Below is a small trained network, with its code and all its weights. Each question gives an input and a class and asks what happens when units are switched off, that is, made to give their printed mean instead of their output.

import numpy as np


def w(rows, s, z=0):
    codes = np.array(rows[::2]) - 128.0
    scale = np.full(codes.shape[1], s)
    scale[-1] = z or s
    return codes * scale


def norm(h):
    return h / np.sqrt((h * h).mean(-1, keepdims=True) + 1e-5)


def f(y):
    return y / 2 * (1 + np.tanh(0.7978845608 * (y + 0.044715 * y**3)))


def log_softmax(a):
    a = a - a.max(-1, keepdims=True)
    return a - np.log(np.exp(a).sum(-1, keepdims=True))


def net(x, mask):
    res = np.array(x, float).reshape(1, 5) / 4 @ E
    u = 0
    for l in range(3):
        y = f(norm(res) @ A[l][:, :-1].T + A[l][:, -1])
        res = res + np.where(mask[u : u + 3], y, B[l][:, -1]) @ B[l][:, :-1]
        u += 3
    return log_softmax(norm(res)[-1] @ U[:, :-1].T + U[:, -1])


A, B = {}, {}
E = w([
[65,243,87,228,178],'x0',
[108,119,254,217,132],'x1',
[127,129,129,131,125],'x2',
[221,159,92,188,74],'x3',
[202,133,115,123,227],'x4',
],0.0068)
A[0] = w([
[25,87,149,66,213,1],'0.n1',
[214,148,147,99,254,30],'0.n2',
[32,173,73,128,179,182],'0.n3',
],0.0095,0.0031)
B[0] = w([
[253,124,67,199,51,213],'0.n1',
[46,147,173,129,17,220],'0.n2',
[110,159,130,136,137,255],'0.n3',
],0.014,0.0048)
A[1] = w([
[189,25,200,2,147,2],'1.n1',
[135,27,129,111,73,111],'1.n2',
[67,122,8,64,79,105],'1.n3',
],0.0088,0.0035)
B[1] = w([
[81,194,67,102,223,231],'1.n1',
[68,194,97,178,102,253],'1.n2',
[109,28,247,173,100,255],'1.n3',
],0.012,0.0037)
A[2] = w([
[155,185,129,173,133,59],'2.n1',
[62,167,168,254,203,2],'2.n2',
[222,101,76,155,147,107],'2.n3',
],0.0095,0.00086)
B[2] = w([
[131,10,1,27,59,176],'2.n1',
[108,67,122,22,154,255],'2.n2',
[81,16,100,164,37,139],'2.n3',
],0.006,0.0074)
U = w([
[69,174,178,147,63,118],'0',
[100,205,70,125,174,142],'1',
[118,132,133,128,101,212],'2',
[199,140,83,167,69,112],'3',
[112,84,193,123,140,143],'4',
[169,123,127,123,152,54],'5',
[254,126,152,82,187,2],'6',
],0.016,0.0094)

Each question gives the input, the list of numbers given to net, and the class t.
The units are the neurons (one row each of A and B). Each row of codes is followed by its name. A weight is (code - 128) times the scale printed after its matrix; where a second scale follows, it is the last column's (A, B and U).
mask holds one flag per neuron, layer by layer. A switched-off neuron (its flag False) gives its mean, the last column of its row in B, instead of its output. The means were averaged over made-up inputs and are rounded, as every weight is.
A unit's drop is (log p(t) with every unit on - log p(t) with that unit switched off) / (log p(t) with every unit on - log p(t) with every unit switched off).
The circuit of an input: a set's keep is (log p(t) with only the set's units on - log p(t) with every unit switched off) / (log p(t) with every unit on - log p(t) with every unit switched off). Starting from all 9 units, units are removed one at a time, each time the one whose removal leaves the highest keep (on an exact tie, the one counted first), for as long as the keep stays at least 0.8.
circuit, biggest first: the units of the circuit, biggest drop first
top k neurons: the k neurons with the biggest drops, biggest first
k most important neurons of layer l: the k neurons of layer l with the biggest drops, biggest first
input [0,7,-1,7,7], class 0: circuit, biggest first => [0.n2]
input [-5,-3,4,6,8], class 0: circuit, biggest first => [0.n2; 0.n1]
input [8,1,8,-4,-3], class 1: circuit, biggest first => [0.n2; 1.n3]
input [-8,8,1,3,3], class 1: circuit, biggest first => [1.n1; 0.n1; 1.n3; 0.n2]
input [7,8,1,3,6], class 4: top 3 neurons => [2.n2; 0.n1; 1.n2]
input [-7,-6,-5,3,5], class 1: circuit, biggest first => [1.n1; 0.n1]
input [7,0,1,-4,-5], class 1: top 3 neurons => [0.n2; 0.n3; 1.n3]
input [6,8,2,2,0], class 4: circuit, biggest first => [2.n2; 1.n2; 0.n2]
input [2,8,-4,-3,-6], class 4: 2 most important neurons of layer 0 => [0.n2; 0.n1]
input [-4,-1,3,2,3], class 1: circuit, biggest first => [1.n1; 0.n1]
input [4,-6,-2,-8,8], class 0: top 2 neurons => [0.n2; 1.n3]
input [-1,-8,-6,-8,7], class 3: top 3 neurons => [0.n1; 2.n2; 1.n1]
input [4,0,0,1,-3], class 1: circuit, biggest first => [0.n2; 1.n3]
input [-6,-8,5,6,-1], class 4: top 3 neurons => [1.n3; 0.n1; 2.n3]
input [3,6,-1,3,5], class 4: circuit, biggest first => [2.n2]
input [-3,-7,-6,3,6], class 4: circuit, biggest first => [1.n3; 0.n1]
input [5,-8,-1,-6,7], class 4: top 3 neurons => [1.n3; 1.n2; 2.n2]
input [-6,-2,2,-3,-4], class 1: circuit, biggest first => [1.n1; 0.n2]
input [0,4,3,3,-1], class 4: circuit, biggest first => [0.n1; 0.n2]
input [0,6,3,6,-3], class 3: 2 most important neurons of layer 0 => [0.n2; 0.n3]
input [-8,-5,2,-6,-7], class 1: top 4 neurons => [1.n1; 0.n2; 1.n2; 0.n3]
input [1,-5,-1,-5,-2], class 3: 2 most important neurons of layer 0 => [0.n1; 0.n2]
input [4,-6,4,-4,0], class 4: 2 most important neurons of layer 1 => [1.n3; 1.n2]
input [-5,-5,4,-8,6], class 3: top 2 neurons => [0.n1; 2.n2]
